pefe-nikop: [ 11  10  28  -4  -1 -16  24 -17  21 -37 -11 -10 -11  36  -7  13   7  15
 -31   3 -15   3  38  13 -37]
zev-zugi: [  7  -6  11   3  15   6  -1   7 -10   8  -8 -18   0 -28   4 -13   9  -9
   7   0   1  -2 -17  -6  10]
zev-zugi: [ 15  75   0   5 -11  23  20  47  45  13   0   6  47  61 -18 -11  -9 -36
 -18  30  59 -23  57  -1 -21]
masag-dazup: [ -3  -1  20  -1 -11   2  -5  -7 -20  -3 -23 -23  -2  -2   9 -31 -10  -1
  -5  20 -13 -16 -12  33   8]
mulop-vofoz: [ -8   6 -28 -31  -6 -20 -14 -33 -14 -13  -8  15   0  24 -43  -8   3  38
 -32 -21 -27 -24  -6  22   3]
pefe-nikop: [ 10 -28 -11   4   9 -28 -11 -12  51  24  47  56 -24   8  35   6  -8 -21
  35 -18  -5  62  -7  -2  -4]
pefe-nikop: [ 26  -6  27   2  35 -22  32 -16  31 -14   4   1 -28  -1   3  16  23 -10
   1 -10 -12  32  20 -19 -27]
mulop-vofoz: [ -1  -4   4   1 -14   1  15  -6 -19 -32   1 -13   3  10   7   3 -19  16
 -10  15  -5   4  -9  21 -10]
kulet-dakan: [  6  11 -13  -1  20 -13 -13  12   8  23  -5   4  17  -1 -19 -30  10 -11
   3  -6   8 -10 -10  -3  23]
masag-dazup: [ -1   1  -7   2  10  -3  -1  -6 -12  22  -1   7  -4 -10   2 -20  -4 -20
  17  11   1   1 -16   4  23]
faf-kipot: [ -6 -19 -28 -20  -5 -14 -10 -20 -14 -13  10  20 -11  -5 -13   6  -8  33
  -2 -27 -23   2 -31   7  -3]
pefe-nikop: [  8  47  -3  -4   5  55  45  28 -36 -18  -8 -35  26 -13 -29  28   3  -8
 -18  23  45 -33  13 -37 -12]
masag-dazup: [ 23  28  77  11 -16  37  22  45  22  -7 -46 -58   4  -4  37 -32  -7 -31
  -2  32  16 -27  23  22 -46]
kulet-dakan: [-13  11  59  16  -9  71   0  28 -20  58 -54 -44 -32 -73  38   8  23 -56
  39  19  11 -48  24 -42   0]
masag-dazup: [-11 -24 -15  16  17   7   7   5  -1   6  18  12 -18 -37   2  65  25   3
  23 -27   5  19  12 -69  -1]
faf-kipot: [ -6 -15 -24 -29 -33  -1 -39  -9  27  -8  29  36   4  22   0  15 -10  41
 -21 -42 -12   7  -5  18 -24]
masag-dazup: [-17 -37   2 -12 -19   6 -44 -37 -14   3  20   4 -10 -11  12  14  12  25
 -22 -15 -22  13  -4  15  21]
masag-dazup: [  2  26 -12   6  14  27  76   3 -47 -27  -6 -12 -14 -19 -16  45 -12 -12
  19  28  19  -9   1 -43 -18]
masag-dazup: [ -4   5  29  -7 -29  25 -37   1  11   9  -2 -18  17  14  15 -15   6   1
 -34   7   6 -13  22  30   2]
mulop-vofoz: [ 46  10  36  18  54 -26  33  36  37 -28 -10 -41  24  -1  -8 -27  23 -11
 -11   0  17  20   2 -11 -18]
mulop-vofoz: [-14 -21   6  19 -15 -32 -29  34  35 -11 -30  -5   6   9   5  -1   4  33
   6 -35 -21 -16  10  -2 -22]
zev-zugi: [  7   2  21  10  -9  19 -19  44  22  20  -9 -16  18 -16  26 -27  -6 -17
  15  -1  19  -8  -9   4  -7]
zev-zugi: [-14 -16  -9   7  13  -3 -32   4   7  28  -3   5  -2 -25 -11  19  35   4
   4 -31  -4  -6  12 -39  22]
zev-zugi: [ -6  10   0 -20 -20   0 -13  -3  -4 -13 -27  -8   3  13 -21 -12  -2  29
 -23 -15 -18 -37   1  22 -17]
zev-zugi: [ -5 -46  -3  20   5   8  -9  17  16  19  29  20 -25 -49  46  39   1 -10
  52 -26   2  42 -19 -45  -6]
faf-kipot: [ 19 -19  34   9  20 -15  13   4   4 -35 -10 -38   0 -13   8  -8  12  15
 -14  -3 -12  15  -9   6 -15]
faf-kipot: [-20   8 -30 -10  -4 -44  20 -29 -28 -26 -38  14 -19  29 -43  -4 -11  35
  -2  -5 -41 -35  -3  17  -5]
zev-zugi: [ -7 -28  -1  35  39   5 -44  38  15  63   6  -7  13 -63  11   4  48 -32
  35 -25  23  12  -2 -67  54]
kulet-dakan: [-16   3  37  25 -10  14 -14  11 -11  17 -35 -38   5  -7  15 -11  15 -19
  -3  27   2 -26  31   2  21]
masag-dazup: [-29 -13 -19  37  10 -35 -30  36   6  20 -35  -6  18  -8 -18  -3  21  11
  21 -20  -6 -27  11 -33  33]
zev-zugi: [-17 -39  -7   0 -12 -21 -32 -13 -14  -5  -5   1  -9 -14  11  -9  -5  29
   6 -18 -32   2 -29  20  14]
kulet-dakan: [-33   0  21  37  -9   4 -20  32  35  59 -48   9 -30 -19  18  31  32 -33
  47 -16  -5 -34  63 -59  -2]
faf-kipot: [  5  11 -27 -18  13 -12  31 -16 -31 -17  -7   8 -10  -2 -28  -9 -16  11
   7   1 -12 -11 -33   6  -3]
faf-kipot: [-21  14   3  20 -10   0  -9   6   4  23 -19   2   3  17  -1   6   8 -18
   5  17   6 -19  40 -10  17]
mulop-vofoz: [-29  19 -31   3 -43   8 -18  12 -13 -17   1   5  38  45 -21  16 -18  31
 -28   9  15 -29  23  13   6]
mulop-vofoz: [ -7  31  19  -7 -28  42  10  -4  -8  21 -11   0 -12   8  15   4 -12 -31
   2  31  14 -23  29   9 -10]
mulop-vofoz: [ 10 -11 -13  19  17 -20  11  22  -3 -39  21 -18  37   8  -7   2  -6  21
 -12   4  17  25 -17  -3   8]
zev-zugi: [ 26  40   0  -5  19  11  58  13 -24 -23  -8 -21  14   5 -17 -23 -22 -20
   0  37  24  -9 -19   9 -11]
mulop-vofoz: [-16  25 -14  15  -9   6 -18  20  16  14   2   4  35  32 -22  18  16  -3
 -21   5  29 -17  50 -21  17]
masag-dazup: [  1 -10 -40  11  39 -27  31  -3 -12  11  12  31 -21 -26 -14  17   0 -13
  48 -11  -2  21 -27 -44  15]
kulet-dakan: [  6  -9  36  -4 -26  35   9 -11  -1 -20  19 -15 -12  -1  41  21 -13  -3
 -13  19   5  22  11  18 -27]
masag-dazup: [-12  -7 -29  -4  -7 -34  -5  -6   0 -37  -1   9  13  31 -31  15  -2  50
 -24 -22 -17  -6   3   6  -8]
kulet-dakan: [ 31  -4  -7  -6  37 -20  40  -9   5 -34  27   3  -2  -1 -11   7   0   6
  -4  -5   3  39 -21  -9 -16]
pefe-nikop: [-14   3  -4 -14 -33  28 -15  -8 -26 -20   4 -14  16   8  -6  15  -7  29
 -34   3   2 -19   4  16  -2]
faf-kipot: [ 23  36 -27  -4  33 -14  13   4  32  28  31  35  22  31 -25 -18   6 -37
   0   9  35  20  12 -10  18]
faf-kipot: [ -1 -12 -13 -21 -18  30 -13  -7 -11  16  25  20 -13 -26  21   5 -18  -2
  16 -11   2  10 -34   5  -5]
kulet-dakan: [ 21  17  -2 -24  15  -5   8   0  11  20 -12  14 -12  -8  -9 -41  -7 -17
  16 -10  -7 -11 -29  14 -11]
mulop-vofoz: [ 24 -14  21  -6  34 -31   7  -2  22  -8 -17 -10 -17 -17  -5 -24  18   5
   4 -26 -25   9 -18   0 -16]
pefe-nikop: [ -3  15  -5  13  -3   0  10  28  -9  21 -25  -1   4  -8   9 -37 -25 -27
  39  21   8 -21 -23   9   8]
kulet-dakan: [ 35  10  15 -20  14  -8   9  -6  31  -1  17  10  -1  14   9 -38 -10 -16
  -6   1   3  24 -18  33 -19]
kulet-dakan: [ 27  14  27  -1  28  13   6  12   5  19  -5 -25  10 -20   4 -39  12 -35
  -1  16  18   2 -11   4  12]
pefe-nikop: [-18 -18  20   2 -24 -13 -42 -24   6  -3  -8 -10   4  25   7  -8  12  20
 -34   0 -23  -5  26  34  15]
kulet-dakan: [ -1   3   4  18  23  10  -1  23   5  29 -10  -9   2 -30  -3   9  25 -24
  19  -5  16  -7  12 -44  16]
zev-zugi: [  9 -12  -2  -3  23   9  23   5 -26  -7  -7 -14 -17 -49  -2  10   4   2
  22 -12  -5   0 -35 -28  -6]
faf-kipot: [ 14  -9  -1  12  38 -19   3  -2   7   9  14  -2   6 -12  -5  -9  20 -16
   5   0   7  26  -6 -16  26]
pefe-nikop: [  1  -6 -14 -14  -4  18  -4 -11  -3 -12  33   9   5  -3  -7  35   7  18
 -20 -15  10  15   3 -16  -6]
pefe-nikop: [  1   4 -23 -12  -3   1   4  -5   3 -18  21  15   8  14 -19  27   0  23
 -17 -16   6   6   5 -11 -13]
faf-kipot: [ 10  20   6   1   1 -23  -1   6  43  -8   0   9  16  47 -12  -9   6   2
 -23  -2   5   2  36  13 -16]
mulop-vofoz: [  6  12  20   7  -1  -3  11  13  12 -17 -15 -19   9  17  -2  -4   3   2
 -14   8   4  -8  21   6 -16]
pefe-nikop: [ -1  14   0   3  11  16  14  18 -34   3 -30 -30   8 -29 -17 -15   3  -6
   8  10   7 -33 -18 -13  11]
[  8 -29 -21   8  52 -29 -14  -1  11  37  15  22 -13 -44  -7  -5  30 -16
  35 -33  -6  28 -30 -43  34] : pefe-nikop
[ -4 -27 -13 -10 -10  19 -35 -23  12  11  60  27   3  -3  17  40  13   8
 -18 -18  11  43   9 -12  13] : pefe-nikop
[-11   5   5  -7 -33  10 -18  -2  20  14  -1  19  -8  20  16   2 -11  -3
   1  -2  -4  -8  19  17 -15] : faf-kipot
[ 10  24 -18  -8   8  34  34  19 -19  -9  12  -4  10 -17 -15  25  -6  -5
   4   4  31  -7 -10 -32 -14] : pefe-nikop
[  0 -11  49  -2 -13  26 -12 -26  -4 -11   3 -32  -7  -2  21  17  22   1
 -39  14  -5   9  35  12  -1] : pefe-nikop
[ -4  -7  44  12 -31  26 -14  -2   9  -6   8 -22   4  14  42   8  -4  -9
 -20  28   8  14  33  24  -6] : kulet-dakan
[ -3  -4   4 -16 -21  53  -1  -4 -37 -10  17 -19   3 -29  12  23  -8  10
 -14   7  13  -4 -17  -2  -4] : pefe-nikop
[ 12 -19   9  -9  19  31  14   0 -37   8   1 -20 -22 -71  16  -1   1 -11
  28  -5  -2   5 -52 -20   3] : pefe-nikop
[-19   4 -36   5   2  10 -34   3   7  37  28  28  21   3 -18  28  23  -6
  -5 -13  25   2  25 -38  38] : masag-dazup
[ -3  42 -11  16   8  13  39  29 -22   2 -25 -14  17   5 -23   0  -8 -23
  13  31  29 -32  13 -22   5] : masag-dazup
[ 18  42 -23   1  18   8  60  25 -14 -19   1  -1  17  10 -24   1 -23 -16
  12  24  34  -7 -10 -16 -16] : zev-zugi
[-34 -25 -38   4 -22 -11 -46   1   0  23   8  33  -1  -4  -1  19   0  23
  15 -31 -13  -7  -5 -14  20] : mulop-vofoz
[ -4   2  18   4 -18   6 -34  15  26  19  -6  -4  14  11  14 -18   5  -5
  -9  -3   5  -9  17  16   2] : zev-zugi
[  5  -9  34   4   4  28  -2  -7 -13  10   0 -27 -10 -30  23   3  15 -19
  -3  15   4   7   4  -5   9] : pefe-nikop
[  2 -13   9 -16 -30  14  18 -22   0 -33  20  12 -27  10  27  32 -25  18
  -4  -1 -14  21  -1  18 -44] : kulet-dakan
[  4  -7 -25  11  18 -18  -5  12  27  34  25  40  -3  -4  11  -6  -5 -27
  40  -9  12  29 -14 -18  15] : pefe-nikop
[-19   0  11 -14 -49  61 -28   1 -26  18   2  -9  -1 -19  29   8 -15  -3
  -4  11   9 -22  -3  15   0] : kulet-dakan
[ 17  20   1   6   9  -6  13  33  12 -24  -6 -21  36  18 -16 -18  -4   8
 -17   4  20  -7  -1   6 -12] : mulop-vofoz
[  1  14   3   1   9   4 -20  26  -5  15 -29 -26  26 -13 -20 -34  14   0
  -8  -5   7 -36  -9   0  18] : zev-zugi
[  3 -14 -32 -25  -9  17 -32  -9  13  27  50  44   0 -12  10   8  -8   1
   8 -28  10  27 -28  -2   7] : faf-kipot
[ 12   5  23  -1  13  20   2   6   8  15  -3 -14  -5 -21   6   2  19 -19
   0  -1   9  -1  10 -17  -3] : zev-zugi
[-11 -31 -16 -19 -27 -10 -33 -30   8 -16  32  27  -7  17   9  18  -8  39
 -20 -27 -23  23  -8  24  -8] : pefe-nikop
[ -3   1 -12  11  17 -41  -8   5  18  11 -18  12   3  15 -18 -21   9   0
  10 -10 -12  -7   4  -1  14] : pefe-nikop
[-32 -20  21  35 -17  14 -37  13  -1  30 -14 -17   1 -16  26  22  23 -13
   9   8   3  -9  39 -24  30] : faf-kipot
[  9   9  30 -19  -9  23  22 -16 -36 -12 -28 -30 -20 -18  10 -28 -17  -6
  -3  24 -16 -22 -24  35 -14] : kulet-dakan
[-30 -58 -25  11  -3 -32 -44 -19 -12   8  10  20 -17 -24   9  18   9  32
  18 -35 -36  17 -24 -10  30] : zev-zugi
[-19  10 -16  24   0  -5 -18  36  14  13 -14  -3  27   8 -20  19  20   6
  -1 -12  18 -24  33 -37  13] : masag-dazup

zezpogur: [-20  34 -44 -11  17 -14  25  -2 -31  -4 -24  23  -7  19  -8  14  -9  -8
 -19 -12  39 -10  -9 -11  10]
paturmoz: [ 30 -25  30   6  13  -9  -3  20   5   3  11   2  11  21  -6 -32 -17   7
   1   8  13  -8   8   6  -2]
gafubkilu: [ 10 -24  12  -7  11  -9   4 -10  -1   4  18   3  27  31  -3 -32 -17  -2
  -2   1  -4  -6   4 -22 -10]
lepimez: [ -6  32 -36 -19  28  -2  28   8 -28  -7 -24  27 -17  26  -8  20   0  -3
  -6  -4  46 -13  13  -5  17]
gafubkilu: [-34  14 -19   2 -41  15  16 -11 -16  18  -1  23 -22 -17 -11  40  30 -29
   0   1 -30  -9  13  11  10]
vudetel: [-23  25  -8  10 -19   9 -13   1  13  -6 -11  -3 -25 -31   0  41  31   3
   4  -5  -1   6   1  24  12]
paturmoz: [ 32 -27  38  11   7 -17   0  22  14  -2   3 -28  11  25   6 -40 -31  14
   0  -3  31  -6 -12   5   7]
lepimez: [  2   8  -9 -13  26 -21  14  -9  10 -12  -6 -36   9  59  17 -32 -41   9
 -14 -23  66 -12 -16 -27  16]
gafubkilu: [-16  41 -30  -5   3  15   4   8 -10 -12 -29  15 -34 -32   0  55  34   4
   7  -1  13   7   8  19  14]
zodinetum: [-16 -20  10  -7 -11   2  17 -21 -14   9  20  30  25  21 -18  11  25 -13
  12   0 -29  -8  20 -16  -3]
zodinetum: [ 22   2  -2  11  41 -12 -42  31  -2   2  14  59   3  -3 -33 -27  -8   8
 -24  29   4  -9  27  25 -28]
lepimez: [-16 -15  28  20 -54   1   6  -6  18  10   6 -34  -6  -9   7  12  12 -10
   8 -13 -16  -2 -14  14  17]
gafubkilu: [ -5  27 -27   5 -10  17  -9  18 -16   8 -15  30 -36 -51  -9  31  18 -11
  -5  18 -23   5  10  29  -5]
zezpogur: [ -2  23 -47 -34  37  14 -11 -23   8   5  17   8 -11  45   9 -30 -31 -14
 -22  10  15 -16  33 -30 -11]
lepimez: [ -3  35 -30   6  -9  28 -58   8  43  12  15 -10 -57 -30  11  -8 -10 -12
 -26  23 -12  -6  28  35 -10]
zodinetum: [  6 -20  21   7  36 -22 -22   2  -4 -10  19  45  44  16 -31 -15  11  18
  -2   7  -3   0  12  -4 -23]
vudetel: [-18  11  -2   5 -15  13 -15  -9   9  -6  -2   2  -8 -36   0  36  35   4
  11   0 -26  13   3  12  -1]
paturmoz: [ -3  10 -12  -2   3  -3  19   6 -22  -4 -20   8  -4 -10  -2  18   5   0
   3  -4   9   4 -11   0   6]
zodinetum: [-11   8 -13  -4   9 -11   7  -2  -5   7   8  21  -1  44 -15 -11 -10 -12
 -18  -3  29 -24  17  -3   7]
paturmoz: [-37  22 -23  -2 -22  10  -3 -22   5   3   2   4 -14  -7  -1  31  24 -13
  -4  -7 -12  -3   7   1   6]
zezpogur: [-17  22 -29 -17  12  -2  16 -17  -5  -6  -9  -6  -4  28   8   6  -8  -4
  -7 -14  30  -7  -1 -20  11]
zezpogur: [ -3   1  -6  10 -11  -2 -11   5  -3  11   5  11  -6 -14  -7  -8  -7 -10
 -14   7 -16  -3  -3  10 -10]
zezpogur: [-13  15  -8  -1 -15  24   0   9  -7   9   2  42 -29 -17 -19  45  45 -13
  10  15 -19 -10  43  28   9]
lepimez: [ 11 -14   8 -16  25 -13  11 -18  13 -12   6 -39  26  53  20 -38 -34  12
   1 -17  36  -3 -13 -37   5]
paturmoz: [-28   2   4  12 -42  -2  12 -16   5   2  -7 -30  -2 -16  10  23  13  -7
   5 -20 -11   6 -27   1  14]
vudetel: [ 12 -18   6   1  -3  -5  13  -2 -20   0  -9  -8  20 -25   7  -9 -12   2
   7   0 -27  18 -30 -16 -14]
lepimez: [ 42 -16   9  -7  31 -18  28  29 -23   0 -13  -1   9  34   1 -42 -45   5
  -5   3  42  -9 -10 -10   4]
vudetel: [-13 -16   7   5  -3 -49  44 -15 -22  -5 -13 -30  45  54   2 -33 -43   0
 -16 -39  49  -8 -58 -38  14]
paturmoz: [-19  -5  14   7  -2 -10   2   1  -4   5  19  49  11  37 -36  16  32  -6
  -1   1  11 -25  37  13  10]
zezpogur: [  9   5   2   0  24 -15  22  22 -29 -13 -24  28   8   4 -16  18  11  14
   7  -3  31   1  -5   5   9]
zodinetum: [-14  19 -11   8  -5   4  -9   7  -4  -4 -11  19 -14 -30 -10  33  27   3
   1   3  -6   6   3  19   1]
zezpogur: [ 31 -31  49  11  10  -6  -2  22   4 -12  -1  -3  21 -10  -4   0  16  26
  26   4  -1  12  -2  12   0]
lepimez: [ -3  30 -35  -3  37  -9 -18   9 -11  -9 -11  32  -6  -5 -12   0  -8   7
 -22   6  22   0   2   3 -13]
gafubkilu: [ -6 -23  24   1 -34  25  -9 -18  20  12  26  -9   1 -15   5  10  27 -11
  20   8 -55   4  20   2  -5]
zodinetum: [-14  25  -8   6  34 -17 -24   3   5 -28 -13  21  11  -8 -14  26  25  30
  -2  -9  31  10  -5   8  -2]
gafubkilu: [  0  -2  -3  -4   1   5   0  -4  -2   3   5   7   1   0  -1   0   3  -4
   2   4 -10   0   8  -3  -4]
gafubkilu: [-17 -15  16   6 -31 -16  12 -25  26   5  12 -60  13  41  20 -29 -30  -7
  -9 -29  21 -11 -28 -20  17]
vudetel: [ 12 -10  17  11  21 -15 -34   9  24  -2  22   7  13  24 -12 -36 -16  11
 -16   7  17 -11  11   8 -12]
vudetel: [ 20 -15   2 -25  34  20 -21 -14  15   2  33  19  12  26   0 -26  -1   1
   7  22 -21  -5  46 -19 -21]
lepimez: [  9   7 -10   0  14  -9  35  30 -54   1 -28  55  -2 -11 -27  26  13  -3
   3   8  11  -3   2  12   5]
zodinetum: [  9  22 -15  17   5  10 -36  35  -5   6  -7  44 -33 -56 -20  16  15   0
 -13  29 -20   4  17  45 -17]
paturmoz: [-18  11  -5   1   3  -6  -6  -9  11  -6   4  -1   1  18  -3   7   7   3
  -6 -10  20  -7   4   0   8]
gafubkilu: [ -4   7 -16  -5 -19  18 -16 -17  26  10   9 -43 -21  -9  28 -19 -24 -13
 -10   1 -17   3  -6  -7  -4]
zezpogur: [-21  23 -41 -20 -18  18  34 -24 -27   2 -25 -13 -15 -29  21  33   5 -17
   7  -9 -23  15 -21 -23   4]
vudetel: [ 23 -21  14   2   9   3 -12  10  -3   7  13  16  11  -9  -7 -23  -8   0
   1  18 -26   3   9   2 -19]
lepimez: [-21  21 -16   7 -10   1  -8   0   1   0  -6  10 -16 -14  -7  22  14  -4
  -9  -2   2  -2   1  14   4]
vudetel: [  9 -13   6 -14   6  26  -9  -4   3  12  28  35  -3   9 -12   2  22 -11
  12  25 -36  -9  53   1 -11]
gafubkilu: [ 18  16 -30  -3  24  -5 -14  15  -8   4  -8   3 -13  -9   5 -35 -44  -3
 -28  12  11   0 -11  -1 -18]
paturmoz: [ 10 -20  18   3   5  -7  11   8 -20   1   1  25  21  -2 -16   2  11   3
  10   5 -13   2   2  -1  -6]
zezpogur: [ 13  11  -3 -28  38   7  55  12 -43 -29 -43  22   5   3  -1  58  41  24
  44  -8  33  14   8 -13  25]
zodinetum: [ 37 -24  13  -4 -19  20   4   9   8  17   4 -44 -15 -19  31 -38 -39 -11
   5  14 -30   8 -11  -3  -7]
paturmoz: [ -1  -1  -1  -8  28   0 -34 -15  24  -7  25   9  15  21  -4 -19  -1  10
  -7   7   0  -3  22 -11 -17]
zodinetum: [-27  25 -21 -11  25   6 -11 -14  -7 -15   2  50   5   1 -22  46  49   8
   7   2   0   1  32   0  -3]
vudetel: [ 13 -30  16  15 -26  -9  25   8 -39   8 -19  -2  25 -59   1   0  -5  -3
  12   1 -54  28 -50  -6 -18]
[-11  -5  13 -16 -25  40  -9 -29  40   2  24 -31 -17   5  22  24  34  -5
  29   2 -30   0  38  -3  12] : zezpogur
[-27 -18  18   4 -37 -15  23 -31  15   7  14 -42  19  47  10 -11 -10 -12
  -1 -30  14 -15 -17 -21  21] : gafubkilu
[-17   8  -4   0 -14   2  11  -5  -3   1  -4   2  -7   4  -3  21  15  -6
   3  -7   4  -5   3   4  12] : vudetel
[-13  12 -14   0 -21  10   3 -10   3   3  -7 -19 -15 -19  13  13   1  -8
  -1  -5 -12   6 -11   0   4] : paturmoz
[-14  11 -26 -31  44  14 -24 -42   7 -20  16  21  27   3   3  12  24  14
  11   4 -24  17  22 -38 -27] : lepimez
[ -9   4   1  -9  -4   5  12 -19   8 -15 -12 -35   6  -5  22  20  11  12
  18 -18   5  15 -19 -17  11] : zodinetum
[  6   5  22  12  36 -29   7  37 -13 -17 -11  49   9  39 -39  18  25  23
   1  -4  68 -20  22  27  22] : zezpogur
[  5   3   3   7 -16  -6  27  23 -15   8 -16  -2 -19  10  -3   4  -9 -10
  -4  -5  27 -14  -5  16  22] : lepimez
[-16  -7   7   7 -34  10  -2 -11   8  13  13  -3  -6  -9  -1  11  15 -15
   3   0 -29  -3   6   7   2] : paturmoz
[ 11 -29  17 -35  28  14  11 -43  11 -18  18 -27  44  29  25  -9   8  17
  36  -7 -20  18   8 -56 -10] : zodinetum
[ -3 -12  18  13 -22 -13  19   7  -8   3  -7  -9   6   2  -4   4   0  -2
   3 -11   7  -3 -18   6  12] : lepimez
[ 23 -10  14  21   6 -16 -20  24   2  -2  -7  -8   7 -29  -1 -27 -24  13
 -11   6  -1  12 -29  14 -16] : vudetel
[ -8  12 -10 -11 -23  50 -43 -21  47  12  30 -17 -39 -26  20  11  21 -14
   7  21 -51   2  45  13  -9] : lepimez
[ 26 -15  11 -35  53   8 -20 -27  47 -16  33 -40  21  75  28 -54 -31  20
   7  -1  35  -8  31 -42  -4] : zezpogur
[-18  -1   8  23 -37  -2 -16   1  14  13  11  -1 -11 -16  -8   4   8 -12
 -11   0 -18  -7  -2  23   1] : zezpogur
[  4   6   0  16   7   1 -28  22  -6   1   0  43  -6 -40 -23  14  21   5
  -5  20 -22   6  11  30 -17] : zodinetum
[ -6  -2 -11 -13 -21  18  35 -13 -29   5 -16  -1  -2 -31  10  31  18 -12
  22  -1 -38  16 -10 -15   2] : vudetel
[ 31 -26   8   0   4 -19  36  19 -34  14  -9  -1  16  19  -1 -44 -48 -10
  -9   2   9  -7 -24 -15  -4] : vudetel
[ -3  36 -36 -15  18   5  -3   3  15  -2  -7 -17 -36  34  14 -11 -27  -5
 -21  -4  54 -18  14   1  17] : lepimez
[-12   0   7  24 -23  -4 -17   9  -2   5  -1  16  -2 -41 -14  16  18  -2
  -5   5 -29   7 -11  24  -9] : lepimez
[-11  17 -15  10   4 -23  34  25 -50  -3 -34  46  -1  -7 -29  33  14  -2
  -6  -7  29  -5 -15  14  13] : lepimez
[-14 -15  11  14 -45   2  18   2 -19  23   7  21  -2 -14 -17  15  17 -25
   2   4 -38  -8   3  13   3] : zodinetum
[-32   9 -12  -9 -36  20  11 -32  15   7   8 -25 -15   5  16  24  17 -18
   8 -12 -17  -4   8 -10  15] : gafubkilu
[-21  13 -14 -20   1   7  26 -22  -3  -7  -5  -7  -2  31   7  25  16  -3
  12 -16  21  -7  11 -19  21] : lepimez
[ -4  18 -18   3  -7   5  -6   5   4   2 -10 -12 -22 -18   9   4  -8  -4
 -10   0   4   3  -9   9   2] : gafubkilu
[ -7  16 -16   5   0  -7  -1  12  -4   8  -1  17 -17  17 -12  -5 -11 -11
 -21   2  23 -18  10  13   7] : zodinetum
[-14   7   0  21 -31 -15  12  13  -6   9 -13  -9 -14  -5  -5   6  -7 -11
 -14 -12  16  -9 -22  19  16] : zodinetum
[  8   5  -7 -10  27  -4  -6  -2   8  -8   3  -4   4  24   5 -18 -16   8
  -6  -1  25  -4   6 -11  -2] : zodinetum
